What can hang from each mark
Z_797: Z_639
Z_723: Z_362 Z_529 Z_797
Z_86: Z_797
Z_191: Z_639
Z_816: Z_191 Z_362 Z_529 Z_797
Z_639: Z_191 Z_723
Z_362: Z_86 Z_191 Z_816
Z_529: Z_639

Known rows, with every way that one mark hangs from another
[Z_797 [Z_639 Z_191 [Z_723 [Z_362 Z_86 Z_816] Z_529]]]: [-2.02  0.30  1.59 -1.48 -0.92 -0.80  2.02  5.00 -0.94  2.83  5.02  0.11
 -0.08  1.31 -2.75  3.95  4.11 -2.37 -1.54 -1.51 -1.11  1.96]
[Z_529 Z_639]: [-1.04  5.59  1.30 -2.39 -0.26  2.01  4.27  3.02 -0.72  4.09  2.07  1.56
 -2.83 -0.97 -5.48  1.23  3.91  0.46  3.08 -2.65 -0.73  2.44]
[Z_362 Z_86 Z_191]: [-6.99  4.17 -0.77  0.78  1.93  1.44 -2.00  2.44 -2.35  4.05  4.52 -0.48
 -4.13  0.07 -5.12 -0.48  4.76  3.68  1.05 -3.38  1.24  0.30]
[Z_362 [Z_86 [Z_797 [Z_639 Z_723]]] Z_191 [Z_816 Z_529]]: [-3.23  5.22 -1.80 -1.74  2.18 -0.68 -3.98  4.61 -3.19  3.60  7.52 -4.90
 -3.19 -0.21 -2.87  1.51  4.13  3.31  2.39 -2.94  1.85 -0.24]
[Z_797 [Z_639 Z_191 [Z_723 Z_362 Z_529]]]: [-0.72 -0.29  2.27 -1.33 -0.84 -0.78  4.74  5.06 -0.34  2.41  3.93  0.93
  0.34  0.64 -2.83  3.67  5.10 -3.36 -1.85 -1.33 -1.18  2.25]
[Z_797 [Z_639 Z_723]]: [-0.86  0.00  1.58 -1.62 -1.15  0.75  4.30  3.64  0.23  3.03  5.48  0.45
 -1.12  0.23 -2.11  1.78  4.18 -0.97 -0.16 -2.25  0.65  2.07]
[Z_86 [Z_797 [Z_639 [Z_723 Z_529]]]]: [ 3.66 -1.03  1.37 -3.51 -0.07  0.45  3.47  4.58 -0.81  2.98  5.66  0.98
 -1.94  0.43 -2.69  2.40  3.65 -0.82  1.33 -3.43 -0.77  2.56]
[Z_191 [Z_639 [Z_723 Z_362]]]: [ 0.08  2.61  0.61 -1.39  4.11  0.93  4.31  2.74  0.21  3.32  3.65  0.83
 -4.40 -0.69 -4.44  1.20  2.35 -1.38 -0.79 -1.97  0.77  2.09]
[Z_816 [Z_362 Z_191] Z_529]: [-4.10  6.61  1.59  1.33  2.71 -0.76  2.90  2.13 -2.08  1.67  2.41 -1.76
 -4.61 -2.68 -4.63  2.55  5.30 -0.87 -0.99 -0.72  1.39  1.36]
[Z_723 Z_797]: [-6.56  2.56  1.90 -2.66 -0.08  0.51  0.22  1.24 -1.87  4.35  2.53  1.82
 -3.99 -0.88 -4.18  0.40  2.33  0.26  0.60 -3.52 -0.28  1.15]
[Z_191 [Z_639 [Z_723 Z_362 Z_529]]]: [ 0.29  1.14  0.55 -2.61  3.70  0.14  4.16  1.98 -0.04  2.91  3.86  0.48
 -3.86 -0.35 -4.33  1.91  2.13 -1.73 -1.41 -1.83 -0.51  2.40]
[Z_723 Z_529]: [-1.95  0.57  1.54 -3.51 -1.13 -0.15  2.55  0.44 -2.24  2.92  3.43  1.01
 -2.46  0.61 -5.31  2.88  2.38 -0.14 -1.35 -2.14 -3.07  2.21]
[Z_816 Z_191 Z_362 Z_529 Z_797]: [-3.39  2.93  2.18  0.56  6.43 -0.39  5.48  3.35 -0.76  1.19  3.81 -2.96
 -6.66 -1.35 -2.64 -2.73  4.54 -1.95 -0.13 -1.08  1.31  0.88]
[Z_639 Z_191 [Z_723 [Z_362 Z_86] Z_529]]: [-2.71  4.28  1.41 -1.72 -0.63 -1.55  1.71  4.31 -1.75  2.88  4.07  2.09
 -0.85  1.14 -4.74  4.10  3.24 -3.22 -2.88 -1.28 -2.72  2.02]
[Z_86 [Z_797 [Z_639 Z_723]]]: [ 3.45 -0.17  1.52 -2.51  0.20  0.94  3.47  5.00 -0.60  3.23  5.53  1.23
 -2.37  0.18 -2.71  1.84  3.72 -0.48  1.68 -3.52  0.11  2.32]
[Z_797 [Z_639 Z_191 [Z_723 [Z_362 Z_86] Z_529]]]: [-1.99 -0.67  1.82 -1.31 -1.04 -0.34  3.65  4.95 -0.51  2.58  4.71  1.01
 -0.09  0.92 -2.77  3.58  4.63 -2.44 -1.67 -1.70 -1.14  2.36]
[Z_86 Z_797]: [ 2.33  2.27  1.50 -2.21  0.77  1.39  2.18  3.78 -1.77  3.87  3.70  1.95
 -4.02  0.08 -4.66  1.81  2.42  0.60  2.06 -3.67 -0.60  1.90]
[Z_723 Z_362 [Z_529 Z_639]]: [-0.55  0.89  1.08 -2.92  0.50 -0.87  4.63  1.84 -1.73  2.77  1.06  2.42
 -1.55  0.03 -6.53  3.60  3.70 -2.05  0.68 -1.17 -3.62  3.35]
[Z_86 [Z_797 [Z_639 Z_191 [Z_723 Z_529]]]]: [ 3.45  0.27  2.15 -3.00 -0.16  0.42  3.27  5.90 -1.14  2.97  4.97  1.05
 -1.53  0.40 -2.72  2.77  4.11 -1.61  0.71 -3.27 -1.08  2.25]
[Z_362 Z_191]: [-3.20  5.17  0.39  0.50  2.51  0.35  0.85  2.50 -2.14  3.42  2.09 -0.65
 -2.87 -0.91 -5.31 -0.60  6.10  1.26  0.43 -2.43  1.05  0.42]
[Z_362 Z_191 [Z_816 Z_529 [Z_797 Z_639]]]: [-2.89  4.48 -1.04 -1.22  4.09 -1.40 -0.33  3.85 -3.28  3.33  5.18 -5.99
 -2.94  0.24 -2.43 -0.47  5.73  1.40  0.93 -1.76  1.85 -0.72]
[Z_191 [Z_639 Z_723]]: [-0.20  3.26  0.73 -2.15  3.31  1.52  3.79  2.46  0.20  3.51  4.48 -0.06
 -4.70 -0.67 -3.74  0.75  2.05 -0.47 -0.76 -2.55  0.92  1.92]

Rows
[-1.78 -1.37 -0.67 -1.34  4.28 -0.73  0.57  2.52 -2.39  2.64  3.09  0.52
 -3.60  0.38 -5.89  2.26  3.82  0.11  0.17 -2.35 -1.69  2.21] -> [Z_723 [Z_362 [Z_86 Z_797] [Z_191 Z_639]] Z_529]
[-1.85  1.48  0.15 -2.70  7.71  0.54  7.44  3.67  0.00  1.87  5.46 -3.95
 -6.38 -1.66 -2.04 -3.99  4.26 -0.92  0.24 -1.77  1.68  0.74] -> [Z_816 [Z_191 [Z_639 [Z_723 [Z_362 Z_86]]]] Z_529 Z_797]
[-4.96  4.23  0.31  0.02  2.16 -0.37 -0.20  2.31 -2.16  3.36  3.50 -0.74
 -4.17 -0.38 -5.71  1.81  1.51  0.53  0.70 -1.04  0.22  0.57] -> [Z_723 [Z_362 Z_86 [Z_816 Z_191 Z_529]]]
[-9.03  1.19  0.99 -1.32  0.51 -1.07 -1.57  3.74 -2.57  3.90  3.47 -0.23
 -2.88 -0.40 -3.42  3.53  2.28 -0.57  0.53 -2.11  0.29  0.83] -> [Z_723 [Z_362 Z_86 [Z_816 Z_529]] [Z_797 [Z_639 Z_191]]]
[-1.99  1.57  0.16 -1.62  1.65  0.07 -0.93  3.38 -2.33  4.48  5.87 -2.31
 -3.64  2.68 -2.87  0.72  1.89  0.99  0.94 -2.56  0.41  0.09] -> [Z_362 [Z_816 [Z_797 Z_639]]]
[-2.77  7.11 -0.45 -3.39 -0.29  0.90 -2.33  4.44 -3.18  4.57  6.31 -2.02
 -4.41  0.03 -4.38  3.83  0.74  2.99  2.92 -2.99 -0.29  0.91] -> [Z_362 [Z_86 Z_797] [Z_816 [Z_529 [Z_639 Z_191]]]]
[-0.76  2.21  1.58 -2.49  0.39 -1.12  4.66  2.98 -1.83  2.73  0.45  2.43
 -1.04  0.09 -6.47  4.14  4.11 -2.96 -0.01 -1.08 -3.80  3.12] -> [Z_723 Z_362 [Z_529 [Z_639 Z_191]]]
[-5.97  1.02  1.37  2.54  6.53  1.15  0.20  3.96 -0.58  2.66  5.07 -0.75
 -7.55  1.53 -3.29 -4.16  3.24 -0.21  0.96 -2.63  1.27  0.66] -> [Z_816 Z_191 [Z_362 Z_86] Z_797]
[-1.84  6.29  1.04 -0.70  1.06 -0.93  2.06  3.40 -2.45  3.48  1.49  0.11
 -2.54 -0.75 -5.93  4.10  2.66 -1.40  0.51 -0.60 -0.52  1.19] -> [Z_723 [Z_362 [Z_816 [Z_529 [Z_639 Z_191]]]]]
[-1.09  5.53  2.12 -3.03 -1.42 -1.32  2.40  3.98 -1.64  2.79  4.03  1.08
 -0.48  0.65 -4.05  3.37  3.64 -3.17 -3.09 -1.51 -2.80  1.77] -> [Z_639 Z_191 [Z_723 Z_529]]
[-3.05  5.17  1.02 -2.62  3.75 -0.89 -2.19  2.19 -1.43  3.52  3.99 -3.25
 -4.04 -0.31 -3.98 -0.84  1.48 -0.15  0.47 -1.87 -0.07  0.02] -> [Z_362 [Z_816 [Z_191 [Z_639 [Z_723 Z_529 Z_797]]]]]
[-5.29  4.34 -1.14 -2.59  4.87  0.60 -1.35  3.12 -1.81  3.78  7.95 -5.21
 -6.41  0.60 -2.46 -1.73  0.98  2.43  1.15 -2.47  1.50 -0.39] -> [Z_362 Z_86 [Z_816 [Z_191 [Z_639 Z_723]] Z_529 Z_797]]
[-6.50  3.48  1.53 -0.72  3.19 -1.93 -2.07  2.17 -2.15  3.86  1.14  0.60
 -3.67 -0.81 -5.13  0.03  2.07 -1.42  1.19 -1.76 -0.09  0.31] -> [Z_723 [Z_362 [Z_816 Z_191]] Z_797]
[-2.44  4.85 -0.04 -3.02  1.56 -0.42  0.53  2.33 -3.23  4.03  5.59 -3.32
 -4.43  1.05 -3.41  1.68  1.42  1.00  0.36 -1.87  0.10  0.04] -> [Z_362 [Z_816 Z_529 Z_797]]
[-3.72  1.59 -0.61 -1.69  2.04 -0.91  1.49  2.22 -2.27  2.82  2.18  1.01
 -2.08  0.03 -6.49  2.28  5.21 -0.16  1.43 -1.86 -2.48  2.59] -> [Z_723 [Z_362 Z_86 Z_191] [Z_529 Z_639]]
[-5.98  7.39  1.19 -1.83  0.07 -2.01 -1.26  4.71 -2.27  3.76  4.14  0.61
 -1.77 -0.15 -3.85  3.39  2.56 -2.71 -1.47 -1.64 -0.61  0.84] -> [Z_639 Z_191 [Z_723 [Z_362 Z_86 [Z_816 Z_529]] Z_797]]
[-6.05  0.92 -0.47 -0.69  3.11  1.14 -3.31  3.86 -1.89  4.38  7.46 -3.45
 -5.10  2.60 -2.56 -2.25  1.56  2.89  2.09 -3.03  1.09 -0.56] -> [Z_362 Z_86 [Z_816 Z_191 [Z_797 Z_639]]]
[-5.71 -0.79  0.48 -2.54  4.63 -2.54  0.50  1.05 -2.42  2.57  0.75  0.42
 -2.96 -1.13 -5.25  0.95  4.76 -2.01 -0.68 -2.19 -1.73  1.95] -> [Z_723 [Z_362 [Z_191 Z_639]] Z_529 Z_797]
[-4.14 -0.74 -0.59 -0.85  3.76 -0.75  0.83  1.58 -2.34  2.65  2.79  0.23
 -3.41  0.38 -6.03  2.19  3.92  0.15 -0.89 -1.81 -1.61  1.93] -> [Z_723 [Z_362 Z_86 [Z_191 Z_639]] Z_529]
[-4.71  3.02 -1.70  0.24  5.86 -0.53 -0.53  3.23 -2.77  3.69  4.25 -2.62
 -5.13  0.39 -4.81  0.84  3.17  1.22  0.90 -1.67  1.51  0.32] -> [Z_723 [Z_362 Z_86 [Z_191 Z_639] [Z_816 Z_529 Z_797]]]
[-6.13  3.36 -1.20  0.57  4.58  2.34 -1.08  2.74 -1.68  3.98  4.39 -1.52
 -5.54 -0.44 -4.91 -1.07  4.34  3.79  0.86 -3.59  2.04  0.33] -> [Z_362 Z_86 [Z_191 Z_639]]
[ 3.25  1.09  2.13 -2.10  0.09  0.82  3.34  6.43 -0.85  3.27  4.79  1.32
 -1.88  0.23 -2.72  2.36  4.03 -1.27  1.10 -3.27 -0.07  2.00] -> [Z_86 [Z_797 [Z_639 Z_191 Z_723]]]
